Each row is followed by one of two labels, saying whether the row has a hidden trait. Each part has a new trait and two new labels.
[  0   0   2  -4   3   2   4  -2   0   1   7  -8   8   4   2  -5  -4   4
  -3   6  -1   1 -13   6] | Z361
[ -1  -2  12   2   0 -10   5  -2  -7   0   4  -1 -21   6  -3   6   1   1
   0   0   5  -1   0  13] | Z361
[ 3  3  6 -1  3 11 -6  1 -8 -1 -3 -8 -1  0 -6 -4 -4  3 -4  4 -2 -4  0  1] | Z507
[  2   3  10  -2   6  13  -5  -3  -1  -4   5 -10 -12   4  -5  -9 -19   4
   4   5  -1  -6  -2  -7] | Z361
[  6   5 -12   0   7  10  -2  -4  -1  -3   2 -12   0   1  -7 -11 -28   4
  -3   5  -2  -6   6 -13] | Z507
[  9   5   7   6   3  11  -7 -10  -7  -3  -3   4 -19   2  -7  -3 -21  -5
  13   6  -3  -3  27 -18] | Z361
[ -8 -10   7   4  -2 -23   3  -2 -10 -20  11   7 -27  14  -4  18  10  -1
  12   5   6   1  10  17] | Z361
[ -1  -4   8   4   1  -4  -3  -7  -5  -7   4  11 -30  10  -3   2   7   0
  14  -2  -2  -2   1   2] | Z361
[  8  -3  13  15   9   7 -19 -12 -16 -28   0  11 -63  10 -27  -9 -47  -6
  38   5 -11  -5  51 -32] | Z507
[  4   3  -6   1   3   8  -3   1  -2  -2   2 -13   1   0  -4 -14 -13   5
  -3   4   1  -2   3  -5] | Z507
[  6   5  -4   4   4  14 -11  -1   1   2  -4   3 -10  -3  -5  -8 -29   0
   9   3   3  -3  25 -24] | Z361
[ 1 -1 -8  0  1  4 -2 -6  3  2 -3 -2  0  3 -2 -4 -4  0  1  0 -1 -2 20  0] | Z361
[ -4  -4  -1  -5  -3 -18   5  -4  -2   0   5   1  -3   4   5  10   8   2
  -2  -6   3   1   2  13] | Z361
[-4 -4  1 -3  0 -1  4  9 -9 -2 11 -2  0  3  1  1 23  3 -3 -5 -1  1  3  7] | Z361
[-3 -1  0  1 -1  0  2  4 -2 -2  2  0 -5 -2  0  6  9 -2  2  1 -3  1  9  1] | Z361
[-2  0  1 -1 -2 -3 -3  0 -7 -2  0  1  1  1  2  4 14 -1 -2 -1 -1 -1  1 12] | Z361
[ -3  -3   3  -2   0  -8   3   5  -7  -4   2  -2  -9   2   4   1   5   4
   0   1   2   0 -18  14] | Z361
[  6   7  -5  -2   5  13  -7  -1  -2   9  -3 -12  10  -4  -6  -6 -16   2
  -8  -2   0  -2   8 -14] | Z507
[  1   3  -3  -2   4   9  -1   2  -3  -5   3  -8 -22   6  -3  -8 -23   1
   6   6  -3  -5   9  -8] | Z361
[  5   3 -10  -5   3  12   0   1  -2  10   3 -12  17  -2   0 -11 -12   7
 -14   5   4  -5   4  -2] | Z361
[  7   7  -8  -1   3   6  -4  -3  -6   6  -2 -15   4  -3  -5  -9 -15   3
  -4   9  -2  -5 -14  -9] | Z507
[ -2  -5   6   1  -3 -15  -2   6 -12  -1  -1  10  -5   6  -1  10  22  -3
  -2  -4   7  -2   4  14] | Z361
[  4   3   2   1   1   8  -5   1  -8 -12   3 -10 -19   8  -9 -11 -25   4
   9   8   0  -5  16  -3] | Z507
[  4   6  -6   5   3  15 -10  -5   2   3  -3 -10   6  -2  -7 -14 -25   1
   2   4  -3   3   2 -13] | Z507
[ -5 -10   0  -6  -3 -12   5   3  -2  -4  10  -3  -3   3   5   5  24   3
  -1  -1   2   4 -12  18] | Z361
[  1   1  10   1   4   9  -5  -3   2 -12   4  -8 -10   6  -7 -15 -14   4
  -9   1  -5  -6  11 -12] | Z507
[  6   5  -2   1   4   6  -5  -1   0  -8   2  -6 -12   6  -9  -4 -18   1
   2   1  -4  -3  14  -3] | Z507
[  7   4   9   0   7  19  -2 -13  -7   3   1 -19 -15   6 -12 -17 -37   6
  10  11   1  -7   8 -22] | Z507
[ -3  -2  -4   0  -3 -13  -1  -4   4  -8   5   0   1   6   0   5   7   1
   2   7  -1  -1  -5   6] | Z361
[-2  0 14  1 -2 -8  1 -3  4 -8  2  1 -5  4  0 10  5 -1  5 -5  1  2  4  0] | Z361
[  9   6   3   1   8  19  -7  -4 -12   1   1 -16   2  -2 -10 -20 -55   4
   2   9  -5  -5  17 -23] | Z507
[ -3   2   6   0   0  -4   1   8   4  -7   7   3 -11   2   3   8   7  -1
  -1   3   2   5  -2  11] | Z361
[ -1  -1  12   4   7   7  -8   0  -3   2  -2  -1 -18  -1  -5 -10 -42  -2
   8   7  -9  -2   2 -10] | Z361
[  5   9   4  -1   8  20  -3   2  -7   5   1 -26   4   1 -12 -19 -37   5
  -3   5  -6  -6   2 -18] | Z507
[ -8  -3  -7  -3  -2  -7   5  -2   5  -4   5  -6   6   0   4   8  21   3
 -10  -4   0   0 -28  18] | Z361
[  3   6  -9   2   3  15   4   5   4   3  -4 -10 -10   0  -4  -7 -27   2
  -4   0   1  -6   0  -8] | Z361

Part 2:
[ 10  11   5   0 -14  11  14   1   3  -1 -11  -9  -1  -2   3   1   3   3
   2   8] | Z150
[  9  17   9   3 -29  35  15  -1  29  -3 -26   5  -1   1  -3  -6   5  -3
  -3   0] | Z150
[  6   2   2 -13  -8   9  10   4   0   1 -11 -14   2  -7   2  -3   1  13
   2   6] | Z150
[ 16   4   7  -1  -2  20  13   8  19  -1  -7 -10   0   3   1  -7   7   8
   0   7] | Z659
[  2   7   4 -10 -20  44   8   1   7  -2 -27  -4   3  -3  -2  -9   0   6
  -3   5] | Z150
[ 47   0  -6 -23  -7  22   4   1  14   2 -15 -19   4   4  -6   0   4   7
  -5  10] | Z659
[  6   8   3 -10 -13  18  14   3   3   2 -17  -8   2  -7   0  -2   6  12
   0   3] | Z150
[ 11   9   4  -6 -15  21  15   0  10  -1 -15 -14   3  -2   1  -7   3   5
   0   4] | Z150
[ 20   7   3   4 -15  29   7   2   7   0  -8  -4  -6   5  -1 -10   9  -1
  -3   3] | Z659
[ 32   5   3  -5  -3  19  12   6  22  -1 -11   1  -1   8  -2  -6  10   4
  -3   6] | Z659
[ 23   4   3  10 -11   8   9   3  -3   3  -8 -14  -1   1   6   0   6  13
   1   3] | Z659
[ 13  13   4   8 -21  32  14   6  25  -2 -14  21  -6  12   0 -13  11  -4
  -3   1] | Z659
[ 31   8   4  -3 -10  17   8   1  11   0 -15 -14  -2   7   0  -3  11   1
  -2   8] | Z659
[ 25   4   6   7  -8   9   6   2  -5   0  -2 -17  -2   5   5  -6   6   1
   1   8] | Z659
[  9   3   4  -5 -11  11   6  -2   1  -2  -8 -20   4  -3   2  -6   0   6
   3  10] | Z150
[  8   4   4  -7 -14  19   9  -1   8  -3 -15 -16   3   0   1  -5   0   5
   1   5] | Z150
[ -9   1  -1  -9  -9  -4  10   3  -6  -1 -11   4   1  -1   3 -10  -6   5
   5   5] | Z150
[ 10  -2   0 -22  -9  20   6   3  10  -1 -16 -17   3   0  -1  -7   0  11
  -1   8] | Z150
[ 18   5   2  -4  -2   9  10   1  20  -2   2  -1   3   5  -3 -15   4   2
   0   2] | Z659
[ 10   6   0  -9 -13  28   5  -3  15  -4 -18 -16   4   2  -2 -11   0   1
  -2   7] | Z150
[ 11   1   3 -17  -9  21  11   4  14   1 -20 -16   3  -5  -2  -2   4  14
  -1   4] | Z150
[ -1  20   6  -2 -29  60  10  -4  36  -5 -38  12   0   4  -8 -11   6  -7
  -7  -3] | Z150
[  5  11   6   6 -18  25   9   0  11  -1 -14  -3  -3   6   2 -10   8   0
  -1   4] | Z659
[25  8  5  3 -9 18 16  5 18  1 -3 -7  0  4  2 -8 14  4  0  3] | Z659
[  8  -3   1 -16  -5  13   4   3  16  -3 -18  -5   5  -6  -5 -11  -8  10
  -1   9] | Z150
[  1  10   3  -7 -19  16   8  -3  14  -4 -16  -8   2   7  -2  -9   0  -1
   0   4] | Z150
[  2  11   5  -5 -16  10  11  -1  12  -4 -15  -6   5   1  -1  -9  -1   3
   3   3] | Z150
[ 33   8   2  -3  -4  11  13   4   8   3  -2 -15  -3   8   2  -5  13   3
   1   7] | Z659
[ 21   4   0 -12 -11  22   6   4   8   4 -17 -12  -3   0  -1  -3  10   8
  -3   9] | Z659
[ 21   3   2 -19  -9  27  13   5  12   2 -17 -22   2  -5  -1   4   6  12
  -1   6] | Z150
[ 15   4   7  -9  -5  51  16   7  26  -1 -10 -12   3   0  -1  -9   4   7
   1   3] | Z659
[  4   4   5  -4  -9  12  12   1   4  -1  -5 -23   3  -6   2  -5   4  10
   3   9] | Z150
[ 12   9  -1   7 -28   0   5  -5  -5   0  -9  -5   1   4   5  -9  -2  -5
   2   3] | Z659
[ 20  -3   2 -26  -3  27   9   5  14   1 -18 -25   5  -7  -2   0   4  14
  -2   8] | Z150
[  8   4   1 -13 -11  17  13   4  10   0 -16  -3   2  -3   0  -4   2  10
   0   3] | Z150
[ 17  10   4  -5 -15  23   8  -3  18  -3 -13  -8   2   1  -3 -10   4   1
  -1   8] | Z150
[ 12   9   8  -5 -20  41  13   0  23  -4 -22 -15   1   4  -1  -6   8   2
  -2   2] | Z150
[ 13  11  -2  -2 -21  22   4  -3   7   1 -14 -11   1   3   0  -9   6  -2
  -1   6] | Z659
[ -1   7   3 -13 -12  29  16   6  13   3 -22  -9   1  -8   0   2   5  15
  -1   3] | Z150
[ 17   8   7  -4 -12  24  15   2  13   0 -13 -33   1   1   3   2   9   7
   1   4] | Z659
[  4   0   0 -15  -9   6   4   2   0  -2  -9  -6   2  -1   0 -10  -7   9
   2  10] | Z150
[  3   8   4   1 -11  17  14   5   0   1  -7   0   1  -1   3  -8   8   5
   1  -4] | Z659
[ -1   3   1 -12 -10  12  10   4   1   0 -14  -4   2  -3   4  -9  -3  11
   2   6] | Z150
[  8   8   6 -10 -16  36   9   0  11  -2 -21 -22   4  -6  -1  -4   2   8
  -1   4] | Z150
[  4   8   3  -3 -15  13   9   0   6  -3  -8  -6   2   1   3 -10   1   4
   2   3] | Z150
[ 35  14   3  -6  -9  35  16   1  33  -1 -18   1   2   0  -7  -8   9   3
  -4   3] | Z659
[ 14  -2   1 -10  -4  22  13  11  11   1 -11  -1  -1   4   2  -9   8  10
  -1   5] | Z659
[ 15   5   5 -15  -8  31   9   0  20  -2 -15 -20   3  -5  -3  -3   2   7
   0   9] | Z150
[ 23   6  -2  -2  -4   3  11   1  -5   3   7 -15   0   3   2  -7   8   5
   3   6] | Z659
[ 36   6   2  -5  -2  11  14   5  17   2 -12  -6   0   1  -1  -3   7  11
  -2   6] | Z659
[ 12  -1   3 -20  -4  22   8   3  13   0 -14 -18   4  -2  -1  -3   2  12
   0   7] | Z150
